Below is a small trained network, with its code and all its weights. Each question gives an input and a class and asks what happens when units are switched off, that is, made to give their printed mean instead of their output.

import numpy as np


def w(rows, s, z=0):
    codes = np.array(rows[::2]) - 128.0
    scale = np.full(codes.shape[1], s)
    scale[-1] = z or s
    return codes * scale


def f(y):
    return y / 2 * (1 + np.tanh(0.7978845608 * (y + 0.044715 * y**3)))


def log_softmax(a):
    a = a - a.max(-1, keepdims=True)
    return a - np.log(np.exp(a).sum(-1, keepdims=True))


def net(x, mask):
    res = np.array(x, float).reshape(1, 7) / 4 @ E
    y = f(res @ A[0][:, :-1].T + A[0][:, -1])
    res = res + np.where(mask, y, B[0][:, -1]) @ B[0][:, :-1]
    return log_softmax(res[-1] @ U[:, :-1].T + U[:, -1])


A, B = {}, {}
E = w([
[194,73,207,106],'x0',
[255,101,135,63],'x1',
[92,133,181,186],'x2',
[43,171,134,173],'x3',
[182,206,177,91],'x4',
[66,137,156,46],'x5',
[183,41,149,92],'x6',
],0.0075)
A[0] = w([
[10,41,150,52,178],'N0',
[157,7,124,122,213],'N1',
[166,83,141,41,37],'N2',
[161,196,84,80,255],'N3',
[129,139,237,143,107],'N4',
[241,44,127,178,108],'N5',
],0.015,0.0064)
B[0] = w([
[135,44,33,183,222],'N0',
[133,19,120,153,252],'N1',
[166,250,163,206,208],'N2',
[51,18,228,118,228],'N3',
[106,39,208,97,178],'N4',
[99,106,29,48,249],'N5',
],0.019,0.011)
U = w([
[146,114,246,103,229],'0',
[126,175,111,69,83],'1',
[30,137,114,232,253],'2',
[177,41,121,103,172],'3',
[147,216,93,96,33],'4',
[172,217,101,139,31],'5',
[154,181,134,145,14],'6',
],0.012,0.0054)

Each question gives the input, the list of numbers given to net, and the class t.
The units are the neurons (one row each of A and B). Each row of codes is followed by its name. A weight is (code - 128) times the scale printed after its matrix; where a second scale follows, it is the last column's (A, B and U).
mask holds one flag per neuron, in row order. A switched-off neuron (its flag False) gives its mean, the last column of its row in B, instead of its output. The means were averaged over made-up inputs and are rounded, as every weight is.
A unit's drop is (log p(t) with every unit on - log p(t) with that unit switched off) / (log p(t) with every unit on - log p(t) with every unit switched off).
The circuit of an input: a set's keep is (log p(t) with only the set's units on - log p(t) with every unit switched off) / (log p(t) with every unit on - log p(t) with every unit switched off). Starting from all 6 units, units are removed one at a time, each time the one whose removal leaves the highest keep (on an exact tie, the one counted first), for as long as the keep stays at least 0.8.
units of the circuit, in order: the units of the circuit, biggest drop first
k most important neurons: the k neurons with the biggest drops, biggest first
drop of u: that unit's drop, to one decimal
input [-3,-4,-6,-7,-4,1,-6], class 2: units of the circuit, in order	[N1]
input [-6,5,8,-1,1,3,-8], class 0: units of the circuit, in order	[N0, N5]
input [5,-2,7,8,2,5,1], class 3: 2 most important neurons	[N0, N4]
input [0,3,-8,6,0,-1,-8], class 0: units of the circuit, in order	[N0, N3]
input [-4,2,3,-8,1,7,2], class 2: 4 most important neurons	[N2, N5, N4, N0]
input [6,3,8,8,-5,6,-3], class 3: 3 most important neurons	[N4, N0, N2]
input [6,3,6,3,5,-3,-1], class 0: drop of N1	0.7
input [-3,6,3,4,2,1,-3], class 0: drop of N0	0.2
input [0,0,-5,1,3,0,2], class 0: units of the circuit, in order	[N0, N5]
input [5,-3,-5,-3,3,1,-4], class 0: drop of N0	0.1
input [1,1,6,-8,6,6,-5], class 0: drop of N0	0.0
